Below is a small trained network, with its code and all its weights. Each question gives an input and a class and asks what happens when units are switched off, that is, made to give their printed mean instead of their output.

import numpy as np


def w(rows, s, z=0):
    codes = np.array(rows[::2]) - 128.0
    scale = np.full(codes.shape[1], s)
    scale[-1] = z or s
    return codes * scale


def f(y):
    return y / 2 * (1 + np.tanh(0.7978845608 * (y + 0.044715 * y**3)))


def log_softmax(a):
    a = a - a.max(-1, keepdims=True)
    return a - np.log(np.exp(a).sum(-1, keepdims=True))


def net(x, mask):
    res = np.array(x, float).reshape(1, 5) / 4 @ E
    y = f(res @ A[0][:, :-1].T + A[0][:, -1])
    res = res + np.where(mask, y, B[0][:, -1]) @ B[0][:, :-1]
    return log_softmax(res[-1] @ U[:, :-1].T + U[:, -1])


A, B = {}, {}
E = w([
[122,129,80,12,166],'x0',
[128,131,126,127,127],'x1',
[6,179,95,162,133],'x2',
[142,66,77,177,203],'x3',
[125,126,133,127,132],'x4',
],0.011)
A[0] = w([
[79,135,56,167,188,178],'neuron 0',
[255,59,203,215,52,174],'neuron 1',
[140,81,104,232,196,179],'neuron 2',
[195,27,50,121,214,163],'neuron 3',
[85,190,189,122,31,202],'neuron 4',
[163,44,38,92,228,147],'neuron 5',
[22,156,31,73,153,109],'neuron 6',
[144,166,151,69,97,175],'neuron 7',
[158,131,136,48,71,140],'neuron 8',
[208,49,81,82,207,140],'neuron 9',
[13,155,136,252,71,142],'neuron 10',
[156,150,171,78,107,133],'neuron 11',
[107,191,205,63,25,253],'neuron 12',
[58,179,36,82,160,129],'neuron 13',
[135,143,136,61,73,163],'neuron 14',
[185,102,132,44,172,129],'neuron 15',
[181,114,187,125,88,128],'neuron 16',
[56,233,200,142,13,198],'neuron 17',
[60,105,108,208,168,142],'neuron 18',
[157,134,156,48,106,153],'neuron 19',
],0.0072,0.0058)
B[0] = w([
[101,141,123,142,80,192],'neuron 0',
[71,59,223,74,58,230],'neuron 1',
[64,113,101,197,60,205],'neuron 2',
[77,167,173,209,173,216],'neuron 3',
[254,158,150,103,150,222],'neuron 4',
[95,147,169,163,168,208],'neuron 5',
[103,82,213,73,66,197],'neuron 6',
[232,67,109,99,150,173],'neuron 7',
[210,96,80,120,142,170],'neuron 8',
[98,165,137,191,196,204],'neuron 9',
[169,206,87,170,139,236],'neuron 10',
[183,79,79,101,138,155],'neuron 11',
[255,114,119,86,153,251],'neuron 12',
[73,86,207,70,81,189],'neuron 13',
[219,84,110,121,142,171],'neuron 14',
[156,130,99,168,213,177],'neuron 15',
[136,77,125,104,103,159],'neuron 16',
[216,184,188,132,163,254],'neuron 17',
[119,157,76,187,87,185],'neuron 18',
[230,100,85,115,160,171],'neuron 19',
],0.0078,0.0096)
U = w([
[153,99,173,46,71,204],'0',
[152,206,138,145,213,103],'1',
[53,72,170,123,105,249],'2',
[111,160,22,160,84,10],'3',
[171,69,1,97,176,29],'4',
],0.0097,0.0018)

Each question gives the input, the list of numbers given to net, and the class t.
The units are the neurons (one row each of A and B). Each row of codes is followed by its name. A weight is (code - 128) times the scale printed after its matrix; where a second scale follows, it is the last column's (A, B and U).
mask holds one flag per neuron, in row order. A switched-off neuron (its flag False) gives its mean, the last column of its row in B, instead of its output. The means were averaged over made-up inputs and are rounded, as every weight is.
A unit's drop is (log p(t) with every unit on - log p(t) with that unit switched off) / (log p(t) with every unit on - log p(t) with every unit switched off).
The circuit of an input: a set's keep is (log p(t) with only the set's units on - log p(t) with every unit switched off) / (log p(t) with every unit on - log p(t) with every unit switched off). Starting from the 12 units with the biggest drops (on a tie, the unit counted first), units are removed one at a time, each time the one whose removal leaves the highest keep (on an exact tie, the one counted first), for as long as the keep stays at least 0.8.
units of the circuit, in order: the units of the circuit, biggest drop first
most important unit: the unit with the biggest drop
k most important neurons: the k neurons with the biggest drops, biggest first
drop of u: that unit's drop, to one decimal
input [1,6,-1,-1,-1], class 4: units of the circuit, in order -> [neuron 1; neuron 6; neuron 17; neuron 3]
input [2,-6,3,0,-6], class 0: units of the circuit, in order -> [neuron 9; neuron 6]
input [-5,7,2,-8,-1], class 1: units of the circuit, in order -> [neuron 17]
input [0,2,-7,8,-5], class 2: units of the circuit, in order -> [neuron 1; neuron 2; neuron 12]
input [-2,-1,3,-8,3], class 1: 2 most important neurons -> [neuron 17; neuron 1]
input [1,-6,-1,0,-4], class 4: 4 most important neurons -> [neuron 17; neuron 1; neuron 6; neuron 13]
input [1,-3,-1,-2,-3], class 4: 2 most important neurons -> [neuron 1; neuron 6]
input [-8,-7,0,-1,2], class 0: 3 most important neurons -> [neuron 1; neuron 3; neuron 9]
input [7,7,0,6,-3], class 1: 3 most important neurons -> [neuron 1; neuron 9; neuron 15]
input [4,-4,-7,2,-7], class 1: 2 most important neurons -> [neuron 3; neuron 9]
input [0,-6,3,6,-7], class 3: 2 most important neurons -> [neuron 1; neuron 18]
input [1,2,6,0,-4], class 0: 4 most important neurons -> [neuron 6; neuron 13; neuron 3; neuron 9]
input [6,3,-6,3,-5], class 1: 3 most important neurons -> [neuron 3; neuron 9; neuron 5]
input [4,3,-7,0,3], class 4: most important unit -> neuron 17
input [2,4,-7,1,3], class 1: drop of neuron 9 -> 0.8
input [-1,-7,6,6,-6], class 3: drop of neuron 1 -> 0.2
input [2,-1,0,-5,-6], class 4: drop of neuron 1 -> 0.4
